Here is a tiny trained network, its code and every weight. The questions are about switching its units off for an input and a class, where a switched-off unit gives its printed mean instead of its output.

import numpy as np


def w(rows, s, z=0):
    codes = np.array(rows[::2]) - 128.0
    scale = np.full(codes.shape[1], s)
    scale[-1] = z or s
    return codes * scale


def f(y):
    return y / 2 * (1 + np.tanh(0.7978845608 * (y + 0.044715 * y**3)))


def log_softmax(a):
    a = a - a.max(-1, keepdims=True)
    return a - np.log(np.exp(a).sum(-1, keepdims=True))


def net(x, mask):
    res = np.array(x, float).reshape(1, 5) / 4 @ E
    y = f(res @ A[0][:, :-1].T + A[0][:, -1])
    res = res + np.where(mask, y, B[0][:, -1]) @ B[0][:, :-1]
    return log_softmax(res[-1] @ U[:, :-1].T + U[:, -1])


A, B = {}, {}
E = w([
[79,106,253,138],'x0',
[95,6,81,23],'x1',
[69,21,103,129],'x2',
[213,83,152,194],'x3',
[183,93,130,56],'x4',
],0.0046)
A[0] = w([
[102,61,79,52,251],'neuron 0',
[135,124,116,120,83],'neuron 1',
[177,53,251,113,213],'neuron 2',
[87,196,151,96,93],'neuron 3',
[93,82,90,91,189],'neuron 4',
[116,6,116,245,174],'neuron 5',
[23,196,146,195,172],'neuron 6',
[164,164,163,23,210],'neuron 7',
[210,156,41,189,139],'neuron 8',
[59,30,50,85,200],'neuron 9',
[164,137,129,151,140],'neuron 10',
],0.012,0.0025)
B[0] = w([
[82,93,23,82,240],'neuron 0',
[126,122,130,128,124],'neuron 1',
[33,117,173,218,201],'neuron 2',
[102,77,133,167,143],'neuron 3',
[116,114,68,83,190],'neuron 4',
[2,98,111,172,206],'neuron 5',
[55,83,177,183,189],'neuron 6',
[74,92,82,133,173],'neuron 7',
[208,169,236,125,192],'neuron 8',
[77,69,35,52,254],'neuron 9',
[150,152,160,104,143],'neuron 10',
],0.019,0.0073)
U = w([
[254,183,178,125,25],'0',
[104,117,204,235,166],'1',
[119,86,36,99,253],'2',
],0.0069,0.00044)

Each question gives the input, the list of numbers given to net, and the class t.
The units are the neurons (one row each of A and B). Each row of codes is followed by its name. A weight is (code - 128) times the scale printed after its matrix; where a second scale follows, it is the last column's (A, B and U).
mask holds one flag per neuron, in row order. A switched-off neuron (its flag False) gives its mean, the last column of its row in B, instead of its output. The means were averaged over made-up inputs and are rounded, as every weight is.
A unit's drop is (log p(t) with every unit on - log p(t) with that unit switched off) / (log p(t) with every unit on - log p(t) with every unit switched off).
The circuit of an input: a set's keep is (log p(t) with only the set's units on - log p(t) with every unit switched off) / (log p(t) with every unit on - log p(t) with every unit switched off). Starting from all 11 units, units are removed one at a time, each time the one whose removal leaves the highest keep (on an exact tie, the one counted first), for as long as the keep stays at least 0.8.
units of the circuit, in order: the units of the circuit, biggest drop first
k most important neurons: the k neurons with the biggest drops, biggest first
drop of u: that unit's drop, to one decimal
input [-8,-4,0,8,-7], class 0: units of the circuit, in order : neuron 8
input [-5,3,-2,5,-8], class 1: 4 most important neurons : neuron 5; neuron 9; neuron 0; neuron 4
input [6,6,-8,1,1], class 1: 2 most important neurons : neuron 9; neuron 2
input [-3,-8,2,8,7], class 0: 2 most important neurons : neuron 8; neuron 6
input [-5,2,-5,-1,-8], class 0: 2 most important neurons : neuron 5; neuron 2
input [-4,-7,-2,3,-2], class 0: drop of neuron 2 : 0.1
input [-7,-5,-6,-7,8], class 0: drop of neuron 5 : 0.1
input [4,-6,-2,8,6], class 1: drop of neuron 2 : 0.3
input [4,-5,-7,-5,4], class 1: 2 most important neurons : neuron 9; neuron 0
input [0,-3,-5,8,2], class 0: drop of neuron 2 : -0.1
